Below are the code and all the weights of a small trained network. Each question names an input and a target symbol and asks about switching units off, where a switched-off unit gives its printed mean instead of its output.

import numpy as np


def w(rows, s, z=0):
    codes = np.array(rows[::2]) - 128.0
    scale = np.full(codes.shape[1], s)
    scale[-1] = z or s
    return codes * scale


def softmax(a):
    e = np.exp(a - a.max(-1, keepdims=True))
    return e / e.sum(-1, keepdims=True)


def log_softmax(a):
    a = a - a.max(-1, keepdims=True)
    return a - np.log(np.exp(a).sum(-1, keepdims=True))


def net(x, mask):
    ids = ['αβγεηθλξστφ'.index(c) for c in x.split()]
    T = len(ids)
    res = E[ids] + P[:T]
    u = 0
    for l in range(2):
        r = res
        for j in range(3):
            rows = slice(2 * j, 2 * j + 2)
            q, k, v = (r @ M[l][rows].T for M in (Q, K, V))
            z = softmax(np.where(np.tri(T) > 0, q @ k.T / 2**0.5, -1e9)) @ v
            o = O[l][rows]
            res = res + np.where(mask[u + j], z, o[:, -1]) @ o[:, :-1]
        u += 3
    return log_softmax(res[-1] @ U[:, :-1].T + U[:, -1])


Q, K, V, O = {}, {}, {}, {}
E = w([
[136,193,68,40,113,222,92,68,148,156,192,121],'α',
[63,108,142,135,202,158,141,79,107,186,222,122],'β',
[78,102,139,118,79,87,117,141,108,178,84,154],'γ',
[96,184,113,107,149,19,132,80,95,222,147,144],'ε',
[189,108,157,61,105,24,175,34,118,123,134,138],'η',
[216,127,161,134,180,100,138,96,162,149,154,124],'θ',
[204,61,140,136,147,115,157,147,85,124,83,72],'λ',
[155,159,135,245,155,171,249,109,167,134,126,95],'ξ',
[112,121,194,58,100,168,99,134,90,62,168,250],'σ',
[125,111,131,115,185,98,122,46,141,187,89,160],'τ',
[102,128,94,71,130,208,130,89,160,146,127,99],'φ',
],0.02)
P = w([
[135,31,72,106,230,38,103,92,4,44,141,78],'0',
[110,114,135,66,128,141,118,108,164,131,174,139],'1',
[79,105,155,96,227,102,215,84,187,71,183,229],'2',
[159,72,110,73,156,114,177,78,181,133,185,189],'3',
[178,120,120,1,132,78,114,79,226,111,200,100],'4',
[177,117,236,91,167,130,198,57,192,107,147,191],'5',
[94,151,229,33,142,110,247,44,131,53,207,186],'6',
[163,161,193,89,165,85,188,154,30,190,199,87],'7',
],0.0065)
Q[0] = w([
[83,182,118,204,48,122,119,221,133,88,117,142],'L0H0',
[151,219,29,150,92,159,189,55,160,137,131,102],'L0H0',
[98,129,157,238,83,139,96,116,105,173,190,123],'L0H1',
[100,85,111,85,120,122,110,64,109,148,142,61],'L0H1',
[119,145,71,255,74,172,140,196,190,61,132,167],'L0H2',
[141,168,182,165,109,155,185,171,125,67,96,69],'L0H2',
],0.0063)
K[0] = w([
[212,174,68,136,109,112,122,205,98,83,24,94],'L0H0',
[117,108,179,195,153,174,199,161,124,169,161,2],'L0H0',
[154,170,148,124,138,170,169,141,167,136,113,97],'L0H1',
[163,113,100,181,61,65,111,106,153,96,120,118],'L0H1',
[108,159,105,178,192,236,156,164,200,212,163,94],'L0H2',
[163,174,96,176,74,129,99,127,146,131,109,109],'L0H2',
],0.0069)
V[0] = w([
[156,89,102,202,119,135,158,225,151,65,90,39],'L0H0',
[85,26,147,89,137,146,155,78,146,135,141,130],'L0H0',
[84,96,116,137,108,97,114,176,72,111,156,209],'L0H1',
[93,188,160,70,69,131,230,151,128,81,121,149],'L0H1',
[159,172,74,195,179,182,81,145,152,53,254,163],'L0H2',
[59,89,69,175,107,152,81,137,160,195,101,97],'L0H2',
],0.0076)
O[0] = w([
[112,65,128,142,146,100,176,154,96,85,59,113,4],'L0H0',
[138,114,107,195,119,184,134,185,161,50,198,145,196],'L0H0',
[140,151,97,112,164,187,221,103,10,194,116,137,115],'L0H1',
[121,159,8,99,77,102,198,136,117,146,78,128,120],'L0H1',
[174,153,144,118,57,84,139,92,66,98,139,63,70],'L0H2',
[55,89,179,162,143,174,148,106,81,119,158,119,36],'L0H2',
],0.011,0.014)
Q[1] = w([
[108,129,115,146,135,114,92,131,36,75,3,112],'L1H0',
[96,138,108,150,105,104,144,149,133,61,67,96],'L1H0',
[157,146,38,148,130,100,183,108,171,129,254,123],'L1H1',
[168,162,110,182,82,121,154,119,170,163,164,147],'L1H1',
[161,188,131,77,149,148,157,116,191,132,141,154],'L1H2',
[107,155,97,166,71,119,77,115,101,79,85,100],'L1H2',
],0.0069)
K[1] = w([
[133,106,138,44,150,150,115,200,204,251,194,135],'L1H0',
[173,131,159,51,100,174,195,208,189,103,115,199],'L1H0',
[103,161,161,142,99,146,116,91,106,94,102,66],'L1H1',
[131,169,169,149,154,87,172,145,10,105,85,3],'L1H1',
[130,98,81,111,198,118,98,88,58,115,93,101],'L1H2',
[140,144,152,105,136,160,187,160,209,175,108,128],'L1H2',
],0.0059)
V[1] = w([
[125,100,68,80,113,180,126,253,133,36,124,141],'L1H0',
[182,182,54,96,77,74,133,86,147,162,70,118],'L1H0',
[136,94,141,140,175,127,228,82,80,190,125,93],'L1H1',
[132,200,67,130,162,132,214,154,159,228,87,136],'L1H1',
[140,104,155,174,117,51,114,137,190,100,137,246],'L1H2',
[55,100,84,169,50,195,182,104,211,146,171,112],'L1H2',
],0.0079)
O[1] = w([
[237,88,130,103,211,155,126,103,54,144,114,134,52],'L1H0',
[178,141,125,103,101,179,166,188,155,155,140,109,68],'L1H0',
[78,218,141,145,197,151,156,192,100,84,75,125,88],'L1H1',
[129,126,107,92,128,254,58,93,159,47,184,181,37],'L1H1',
[94,84,89,73,120,160,125,87,153,107,99,91,254],'L1H2',
[158,122,130,92,161,93,129,115,153,72,240,194,33],'L1H2',
],0.01,0.0069)
U = w([
[167,68,129,97,170,116,127,101,100,142,187,121,154],'α',
[144,38,110,49,114,168,148,105,145,142,151,92,106],'β',
[151,114,205,123,90,138,188,142,173,179,195,100,86],'γ',
[78,66,100,133,92,126,93,68,155,105,143,125,128],'ε',
[177,199,156,93,100,185,164,128,118,123,118,122,250],'η',
[140,142,119,72,151,126,190,189,202,115,76,145,37],'θ',
[110,163,100,254,88,103,165,101,123,76,145,103,170],'λ',
[78,161,127,186,106,177,146,157,180,109,190,69,93],'ξ',
[134,134,150,107,176,154,130,90,100,205,102,114,184],'σ',
[94,88,123,142,61,165,174,113,149,180,115,56,81],'τ',
[132,123,122,173,162,173,79,83,116,126,133,192,138],'φ',
],0.0064,0.0025)

Each question gives the input, a string of symbols that net reads in full, and the target symbol t.
The units are the heads (2 rows each of Q, K, V and O). Each row of codes is followed by its name. A weight is (code - 128) times the scale printed after its matrix; where a second scale follows, it is the last column's (O and U).
mask holds one flag per head, layer by layer. A switched-off head (its flag False) gives its mean, the last column of its rows in O, instead of its output. The means were averaged over made-up inputs and are rounded, as every weight is.
A unit's drop is (log p(t) with every unit on - log p(t) with that unit switched off) / (log p(t) with every unit on - log p(t) with every unit switched off).
The circuit of an input: a set's keep is (log p(t) with only the set's units on - log p(t) with every unit switched off) / (log p(t) with every unit on - log p(t) with every unit switched off). Starting from all 6 units, units are removed one at a time, each time the one whose removal leaves the highest keep (on an exact tie, the one counted first), for as long as the keep stays at least 0.8.
circuit, biggest first: the units of the circuit, biggest drop first
unit that matters most: the unit with the biggest drop
heads that matter: for each layer, one digit per head in row order, 1 if its drop is at least 0.15 and else 0, layers parted by /
input σ σ θ τ φ β τ, target η: heads that matter : 011 / 100
input η η τ η σ η, target β: heads that matter : 001 / 111
input λ α α γ τ ξ, target λ: heads that matter : 111 / 000
input γ θ φ α α, target φ: unit that matters most : L0H2
input α θ τ θ α θ θ φ, target γ: circuit, biggest first : L0H2; L1H1; L1H2
input β η φ σ τ, target λ: circuit, biggest first : L0H2; L1H0; L1H1; L0H1
input α ξ β α, target ξ: heads that matter : 101 / 010
input σ γ ε ε τ ε β, target η: circuit, biggest first : L0H1; L0H2; L1H0; L1H1
input τ β φ α α ε λ, target ε: circuit, biggest first : L1H0; L0H1; L0H2; L1H2
input ε λ α λ α φ γ β, target ξ: heads that matter : 100 / 100
input φ ξ τ η, target θ: circuit, biggest first : L0H2; L0H0; L1H1
input θ σ σ, target τ: circuit, biggest first : L0H1; L1H2; L0H0; L1H1
input η σ σ θ τ φ, target β: circuit, biggest first : L1H1; L0H2; L1H0
input α σ β λ, target γ: circuit, biggest first : L0H2; L1H1; L1H2; L1H0
input θ φ ε σ τ, target τ: circuit, biggest first : L1H2; L0H1; L0H0; L1H1
input α θ β θ α φ, target γ: circuit, biggest first : L1H1; L0H2; L1H2
input σ α α, target η: circuit, biggest first : L0H1; L0H2; L1H0
input α τ η ξ τ α γ, target θ: circuit, biggest first : L0H2; L0H0; L1H1
input α σ ε θ α φ ξ, target η: unit that matters most : L0H0
input σ φ σ α α γ, target η: unit that matters most : L0H1
input γ θ α σ α β α ε, target φ: heads that matter : 111 / 110
input λ λ τ φ θ γ λ θ, target σ: heads that matter : 100 / 111
input τ τ ξ α γ θ τ β, target ξ: heads that matter : 101 / 010
